Each row has a name. After each piece below comes the name of the row it's from, unless a question asks for something else. Each question is about the rows just above it. Places in a row count from 0.

[-0.38  2.89 -0.17  2.49 -2.15 -1.96 -7.62 -3.50  0.51 -1.46 -7.67 -8.32] : kepat
[-2.18 -6.95 -2.36 -6.88  2.12  2.07  2.70  1.47 -3.31  2.21  2.67  3.73] : Bure
[-3.63 -5.41 -4.36 -5.53  3.57  3.38  0.52  0.62 -5.63  4.40  0.63  0.97] : tagok
[ 0.25 -2.93  1.15 -3.01 -4.43 -3.99  4.54  0.76  1.63 -5.59  3.77  5.82] : bov
[ 1.46 -5.68  1.48 -5.21  0.68  0.75 -5.32 -1.83  2.18  1.43 -5.03 -5.27] : sorek
[-0.31  4.08  0.03  3.58 -3.44 -3.36 -6.54 -3.59  0.93 -3.19 -6.85 -7.21] : ninog
[-3.43  4.13 -3.10  3.18 -3.79 -3.50  1.38 -0.80 -3.45 -4.15  0.58  1.62] : nogo
[-2.36  2.21 -3.31  2.07 -6.88 -6.95  2.67  2.70  3.73 -2.18  1.47  2.13] : mikon
[-0.33 -8.08 -0.41 -7.73  0.76  0.88  2.22  0.90 -0.49  0.75  2.18  3.29] : Lafa
[-4.15  1.38  0.58  1.61 -0.80  3.18 -3.43 -3.50 -3.45  4.13 -3.10 -3.79] : saguv
[-4.15  0.58  1.62 -3.43  4.13 -3.10  3.18 -3.79 -3.50  1.38 -0.80 -3.45] is which row reordered?	nogo
Right after [1.61] comes	[-0.80]
[ 3.73  2.67  2.21 -3.31  1.47  2.70  2.07  2.12 -6.88 -2.36 -6.95 -2.18] is which row reordered?	Bure

[-5.39 -2.33 -2.56 -2.96  6.93 -1.39  0.21  0.80  1.41 -1.08  1.86  2.79
 -2.98  1.42  6.16 -0.75  0.31  4.89 -0.17] = lofip
[ 0.31  6.93 -5.39 -2.96  4.89 -2.56  0.21 -1.39  6.16 -2.33 -2.98  1.42
  2.79  0.80  1.85 -0.75 -0.17  1.41 -1.08] = gemap
[ 0.67 -3.49 -7.92  0.29  4.88  2.94 -0.40  1.43 -0.61  5.32  4.60  1.63
  4.16  0.34 -6.33 -0.79  1.58 -2.97 -0.70] = Borot
Right after [1.43] comes	[-0.61]
Put [-5.39 -2.98 -2.96 -2.56 -2.33 -1.39 -1.08 -0.75 -0.17  0.21  0.31  0.80
  1.41  1.42  1.86  2.79  4.89  6.16  6.93] back in order: which row is it?	lofip
q: [ 0.67 -3.49 -7.92  0.29  4.88  2.94 -0.40  1.43 -0.61  5.32  4.60  1.63
  4.16  0.34 -6.33 -0.79  1.58 -2.97 -0.70]	Borot
[-1.08  1.41 -0.17 -0.75  1.85  0.80  2.79  1.42 -2.98 -2.33  6.16 -1.39
  0.21 -2.56  4.89 -2.96 -5.39  6.93  0.31] is which row reordered?	gemap

[-0.43 -1.22  2.33 -2.53  0.88 -3.74]  lofes
[ 0.29  1.96 -0.45  0.02  0.67  0.03]  Tos
[ 0.67  1.66 -0.45  0.03  0.30  1.96]  Vasa
[ 0.23  1.67 -0.78 -2.09 -3.67 -1.62]  Pabe
[-0.78  1.67 -1.62 -2.09 -3.68  0.23]  Vit
[-0.79  2.92 -1.26 -1.22 -1.85 -1.98]  lub
What comes right after [-1.85] in the named rows?	[-1.98]
Which row holds these entries in another order? [-2.09 -3.67 -1.62  0.23  1.67 -0.78]	Pabe
Which row holds these entries in another order? [ 0.03  0.29  1.96 -0.45  0.02  0.67]	Tos
[ 0.30  0.03  1.96  1.66  0.67 -0.45] is which row reordered?	Vasa
What comes right after [-0.43] in the named rows?	[-1.22]

[-0.48 -0.46 -0.51 -0.66 -0.68 -0.49 -0.93 -0.84 -0.88 -0.53 -0.53 -0.64
 -0.16 -0.63 -0.61 -0.65 -0.47 -0.37 -0.17 -0.36 -0.82 -0.80 -0.57 -0.59
 -0.62 -0.72 -0.48 -0.66 -0.82 -0.66 -0.51 -0.63 -0.76 -0.47 -0.41 -0.45
 -0.56 -0.69 -0.57 -0.53 -0.67 -0.95 -0.54 -0.62 -0.23 -0.30 -0.28 -0.07] : meb
[-0.43  0.82  1.24 -2.26 -1.29  0.87 -4.38 -4.31 -4.89  0.18 -2.33 -0.76
 -4.56 -0.95 -0.60 -0.88 -0.43  0.01  4.55 -0.53 -3.39 -3.43  0.18 -2.38
 -1.58 -1.15 -1.23 -1.66 -4.29 -0.98 -1.09 -1.25 -3.60  0.95 -0.48 -0.10
 -0.18 -0.67 -0.28 -0.03 -3.63 -5.05 -0.07 -0.03  4.38  1.30  1.83  4.86] : sisar
[-1.69 -1.71 -1.86  0.87 -2.34 -1.80  0.60  1.96  0.78 -1.42  1.56 -1.05
  1.53 -2.13 -0.85 -0.85 -2.21 -2.26 -3.10  1.32 -1.00 -0.18 -1.62  1.82
 -1.59 -1.27 -0.40 -1.79  1.98 -0.99 -1.15 -0.50  1.49 -1.97  1.44 -1.86
 -2.76 -1.25 -0.92 -1.26  1.94  1.63 -1.02 -1.61 -1.64 -2.39 -2.58 -1.92] : vub
[ 3.99 -4.40 -4.60 -6.29  0.77 -4.32  2.05 -1.10  1.42 -4.41 -6.18 -4.59
 -0.24  2.63 -5.20 -4.96  2.57  2.11 -3.02 -2.38  2.00  3.23 -4.07 -2.18
  2.87 -3.58  4.03  2.00 -4.34 -4.40  4.07 -5.16 -5.70 -3.73 -3.69  3.65
  0.67 -4.40 -5.13 -4.37 -4.30 -0.67 -5.16 -4.01 -2.26  2.96  1.73 -2.08] : vigun
[ 3.15 -5.51 -5.78 -4.00 -1.24 -5.51  4.21  2.93  3.66 -5.15 -2.93 -4.83
  3.20  1.08 -5.19 -4.95  0.84  0.30 -5.59  0.93  1.79  4.32 -5.04  1.76
  1.98 -4.13  4.99  0.83 -0.45 -4.59  3.97 -4.72 -2.57 -5.15 -0.21  2.59
 -1.86 -4.89 -5.18 -4.91 -0.42  2.81 -5.37 -4.94 -2.56  1.22 -0.27 -2.86] : zuzed
[ 5.70 -4.44 -4.73 -7.06  3.20 -4.30  3.71 -1.10  3.14 -4.40 -7.45 -4.40
  0.47  5.01 -5.31 -4.90  4.75  4.12 -3.55 -3.94  4.64  5.19 -3.82 -3.21
  5.16 -2.88  4.94  4.48 -4.67 -4.15  5.65 -5.24 -6.19 -3.57 -5.51  5.35
  2.84 -4.02 -5.39 -4.42 -4.98  0.17 -5.40 -3.65 -3.65  4.33  3.00 -3.55] : Vuzo
[ 4.46 -3.26 -3.53 -5.86  2.92 -3.15  2.47 -1.68  2.06 -3.28 -6.40 -3.37
 -0.31  4.17 -4.10 -3.78  4.00  3.54 -2.51 -3.84  3.75  3.82 -2.80 -3.37
  4.20 -2.10  3.50  3.73 -4.35 -3.18  4.28 -4.12 -5.39 -2.56 -5.08  4.22
  2.68 -3.01 -4.18 -3.33 -4.68 -0.52 -4.13 -2.67 -3.03  3.53  2.59 -2.87] : Maf
[-0.57 -0.37 -0.42 -0.24 -0.55 -0.39 -0.47 -0.34 -0.43 -0.35 -0.22 -0.35
 -0.40 -0.62 -0.33 -0.33 -0.59 -0.59 -0.55 -0.32 -0.53 -0.50 -0.38 -0.31
 -0.58 -0.38 -0.47 -0.61 -0.28 -0.34 -0.53 -0.30 -0.26 -0.40 -0.31 -0.59
 -0.56 -0.38 -0.32 -0.33 -0.27 -0.39 -0.32 -0.39 -0.59 -0.60 -0.64 -0.55] : Dafu
[ 3.44 -2.46 -2.69 -4.46  2.28 -2.38  1.95 -1.25  1.64 -2.45 -4.93 -2.50
 -0.22  3.18 -3.09 -2.83  3.03  2.64 -2.03 -3.03  2.91  2.98 -2.08 -2.61
  3.21 -1.51  2.73  2.82 -3.33 -2.35  3.32 -3.08 -4.10 -1.91 -3.99  3.23
  2.08 -2.24 -3.14 -2.47 -3.59 -0.37 -3.12 -1.98 -2.56  2.65  1.85 -2.42] : fubit
[-0.24 -0.17 -0.25 -0.11 -0.14 -0.20 -0.21 -0.22 -0.12 -0.16 -0.10 -0.17
 -0.21 -0.20 -0.15 -0.15 -0.15 -0.12 -0.38 -0.25 -0.10 -0.19 -0.18 -0.25
 -0.15 -0.17 -0.47 -0.16 -0.15 -0.16 -0.23 -0.13 -0.13 -0.17 -0.26 -0.25
 -0.17 -0.18 -0.16 -0.17 -0.17 -0.18 -0.14 -0.47 -0.47 -0.26 -0.26 -0.42] : mise
[-1.81 -1.04 -1.10 -0.37 -1.52 -1.08 -1.01 -0.62 -0.98 -0.90 -0.53 -0.82
 -0.80 -1.77 -0.73 -0.72 -1.92 -2.03 -1.89 -0.97 -1.35 -1.24 -0.97 -0.77
 -1.67 -0.81 -1.48 -1.76 -0.49 -0.78 -1.69 -0.65 -0.46 -1.14 -0.81 -1.90
 -1.71 -0.82 -0.76 -0.84 -0.72 -0.70 -0.77 -0.96 -1.70 -2.13 -2.21 -1.82] : zupe
[-3.08  2.28 -4.93 -2.08 -4.46 -0.37 -2.69  3.23 -3.03  1.85 -2.50 -2.45
 -3.99  2.91 -2.56 -2.46 -0.22 -3.09  2.08  3.44 -1.91  2.65  2.82 -3.59
 -2.56 -1.98 -2.42 -2.83  1.95 -2.61 -2.03 -2.47 -2.24  1.64  2.64  3.18
  2.98 -4.10 -1.51 -2.38  3.21  3.32 -3.33 -3.12 -3.14  3.03 -2.35  2.73] : bef
[-2.35  3.32 -3.08 -4.10 -1.91 -3.99  3.23  2.08 -2.24 -3.14 -2.47 -3.59
 -0.37 -3.12 -1.98 -2.56  2.65  1.85 -2.42  3.44 -2.46 -2.69 -4.46  2.28
 -2.38  1.95 -1.25  1.64 -2.45 -4.93 -2.50 -0.22  3.18 -3.09 -2.83  3.03
  2.64 -2.03 -3.03  2.91  2.98 -2.08 -2.61  3.21 -1.51  2.73  2.82 -3.33] is which row reordered?	fubit
Every place of [-2.56] in bef:	14 24
Places of [-0.17] in row mise:	1 11 25 33 36 39 40

[-7.42 -5.31 -0.02  5.04 -2.05  5.97 -4.00  2.26  7.33 -2.06  0.98 -7.88
  7.18 -0.05  4.95  1.01  2.10  1.06  4.13  5.32  4.67 -3.99  7.66  3.85
 -5.10  4.96 -5.10 -2.05  2.08 -2.92  6.37  6.09  2.53  8.01 -0.25 -6.15
  2.74  7.66 -1.38  5.97  2.14 -4.35  5.34 -6.88 -2.63 -6.38] : tava
[-7.42 -5.31 -0.02  5.04 -2.05  3.23 -4.00  2.26  7.33 -0.60  0.98 -7.88
  7.18 -0.05  6.68 -1.64  7.32  1.06  4.13  5.32  4.67 -3.99  7.66  3.85
 -5.10  4.96  3.31 -2.13  2.08 -2.92  6.37  6.09  2.53  8.01 -0.25 -6.15
  2.74  7.66 -1.38  5.97  2.14 -4.35  5.34 -0.79 -0.14  7.32] : nado
[ 5.83 -5.18  1.00  4.63  4.97 -4.14 -2.99  1.52 -8.52  8.64 -4.74  1.18
 -2.53 -0.61  6.78 -4.73 -1.49  3.49 -7.68  5.67  4.07 -4.74  1.24  0.14
  1.38  7.86  4.20 -5.83 -6.14  1.37 -0.35  1.53  2.15 -4.74  4.86 -3.94
 -4.74  4.84  7.70 -6.70  4.63  4.63  2.10 -8.32  0.20  5.93] : suk
The entry that follows [1.37]:	[-0.35]
Every place of [-2.05] in tava:	4 27
Every place of [-4.74] in suk:	10 21 33 36
Every place of [4.96] in tava:	25
[-7.42 -5.31 -0.02  5.04 -2.05  3.23 -4.00  2.26  7.33 -0.60  0.98 -7.88
  7.18 -0.05  6.68 -1.64  7.32  1.06  4.13  5.32  4.67 -3.99  7.66  3.85
 -5.10  4.96  3.31 -2.13  2.08 -2.92  6.37  6.09  2.53  8.01 -0.25 -6.15
  2.74  7.66 -1.38  5.97  2.14 -4.35  5.34 -0.79 -0.14  7.32] is in which row?	nado
Places of [1.00] in row suk:	2

[-3.57 -5.47 -4.74 -3.83 -4.32 -1.00  5.39 -3.48 -4.86 -5.77  5.59 -3.53
 -4.46  5.12 -3.67 -5.48  4.69 -5.31  0.72  0.44 -3.46 -6.30  5.62  3.99
  5.00 -6.26 -3.66 -5.36  5.41 -6.40 -6.26 -0.86  5.68 -5.94 -4.83 -2.21
 -2.93  2.41  0.77  5.01  1.64  3.60 -3.85 -2.06  5.42 -3.41  0.95 -5.42
 -6.00] -> rika
[-4.02 -4.45 -3.65 -2.85 -3.28 -2.19  4.30 -3.38 -0.13 -5.09  4.30 -4.12
 -4.73  4.05 -2.79 -4.19  3.48 -4.20  0.76 -0.71 -2.57 -5.36  4.11  2.91
  3.99 -5.80 -3.82 -5.43  4.19 -5.64 -5.56 -1.51  4.13 -5.29 -3.74 -3.34
 -3.64  1.19 -0.02  4.07  1.60  3.21 -3.96 -2.86  4.17 -3.46  1.22 -4.99
 -5.00] -> Nupa
[-0.75 -0.71 -0.75 -0.57 -0.64 -0.52 -0.10 -0.60 -0.66 -0.70 -0.11 -0.67
 -0.69 -0.09 -0.66 -0.52 -0.11 -0.66 -0.27 -0.38 -0.61 -0.69 -0.11 -0.17
 -0.09 -0.71 -0.58 -0.72 -0.10 -0.75 -0.71 -0.52 -0.12 -0.72 -0.60 -0.61
 -0.63 -0.12 -0.40 -0.12 -0.22 -0.16 -0.61 -0.53 -0.10 -0.64 -0.33 -0.67
 -0.67] -> zedal
[-5.14 -6.44 -5.42 -4.25 -4.77 -1.88  7.48 -3.82  2.76 -7.11  7.64 -5.06
 -5.98  7.09 -3.87 -6.29  6.35 -6.20  1.49  5.85 -3.65 -7.96  7.51  5.85
  6.91 -8.23 -5.06 -7.26  7.39 -8.18 -7.97 -0.65  7.53 -7.25 -5.66 -3.60
 -4.35  2.88  1.56  7.17  2.76  5.53 -4.89 -3.18  7.35 -4.00  2.51 -7.02
 -7.45] -> gavig
[-5.36  3.21  0.76 -3.82  4.30 -4.19 -5.43 -3.96  1.22 -5.56 -2.57 -5.80
 -3.81 -4.12  4.07  4.11 -2.86 -0.02  4.05 -3.28  1.60 -5.00  3.99 -2.79
 -2.19 -4.02  5.86 -4.20  1.19 -5.29 -3.74  4.13 -4.99 -3.38 -3.64 -4.73
 -5.09  2.91  4.19  4.30 -3.65 -4.45 -1.51 -3.46 -2.85  3.48 -5.64  4.17
 -0.71] -> vumi
[-1.22 -0.87 -0.89 -0.86 -0.85 -1.17 -0.52 -1.12 -0.90 -1.26 -0.54 -1.24
 -1.10 -0.60 -0.72 -1.11 -0.73 -0.94 -0.85 -1.13 -0.81 -1.04 -0.59 -0.75
 -0.61 -1.26 -1.22 -1.11 -0.57 -1.00 -1.22 -0.96 -0.57 -1.09 -0.93 -1.18
 -1.20 -0.95 -0.90 -0.55 -0.76 -0.61 -1.07 -1.22 -0.57 -0.99 -0.67 -1.24
 -1.05] -> lemu
[-0.28 -0.14 -0.21 -0.26 -0.21 -0.32 -0.55 -0.20 -0.19 -0.25 -0.53 -0.29
 -0.09 -0.57 -0.21 -0.28 -0.60 -0.14 -0.53 -0.46 -0.25 -0.14 -0.50 -0.51
 -0.58 -0.21 -0.31 -0.07 -0.55 -0.06 -0.21 -0.26 -0.47 -0.11 -0.23 -0.21
 -0.30 -0.48 -0.33 -0.56 -0.54 -0.56 -0.15 -0.35 -0.53 -0.19 -0.43 -0.25
 -0.18] -> vore
[-1.04 -0.52 -0.65 -0.71 -0.65 -1.04 -0.65 -0.47 -0.68 -0.98 -0.64 -1.11
 -0.54 -0.72 -0.56 -0.53 -0.84 -0.62 -0.89 -1.07 -0.70 -0.65 -0.62 -0.54
 -0.74 -0.92 -1.03 -0.60 -0.69 -0.56 -0.90 -0.49 -0.62 -0.52 -0.68 -0.94
 -1.09 -0.95 -0.46 -0.65 -0.83 -0.72 -0.44 -1.09 -0.69 -0.48 -0.53 -0.98
 -0.72] -> bul
Put [-5.80 -5.64 -5.56 -5.43 -5.36 -5.29 -5.09 -5.00 -4.99 -4.73 -4.45 -4.20
 -4.19 -4.12 -4.02 -3.96 -3.82 -3.74 -3.65 -3.64 -3.46 -3.38 -3.34 -3.28
 -2.86 -2.85 -2.79 -2.57 -2.19 -1.51 -0.71 -0.13 -0.02  0.76  1.19  1.22
  1.60  2.91  3.21  3.48  3.99  4.05  4.07  4.11  4.13  4.17  4.19  4.30
  4.30] back in order: which row is it?	Nupa
Places of [5.85] in row gavig:	19 23
Right after [-1.10] comes	[-0.60]
Every place of [-0.12] in zedal:	32 37 39

[ 0.75  3.78 -3.34 -6.45  1.76] = rafu
[ 0.97 -3.53  2.00 -3.14 -8.52] = rebik
[-8.52 -3.53  2.00  0.98 -3.14] = Nibo
[-9.55  0.86  0.96  7.12 -8.51] = niku
[-2.40  1.25 -1.20 -2.18  2.82] = fem
[ 1.38 -2.67  3.43 -4.79 -4.01] = noke
[ 0.13 -0.07 -0.32 -0.16  0.28] = sefu
[ 1.25 -1.20  2.82 -2.41 -2.18] = Let
[-0.55 -0.39 -1.14  0.47 -0.27] = Petiz
[-1.22  0.92 -1.03  0.19 -1.09] = Kavas
Which row holds these entries in another order? [-1.20 -2.41  1.25 -2.18  2.82]	Let
Put [-2.41  2.82 -2.18  1.25 -1.20] back in order: which row is it?	Let
The entry that follows [-2.40]:	[1.25]
The entry that follows [-2.67]:	[3.43]
[-2.41 -2.18 -1.20  1.25  2.82] is which row reordered?	Let
Which row holds these entries in another order? [-8.52 -3.53 -3.14  0.98  2.00]	Nibo

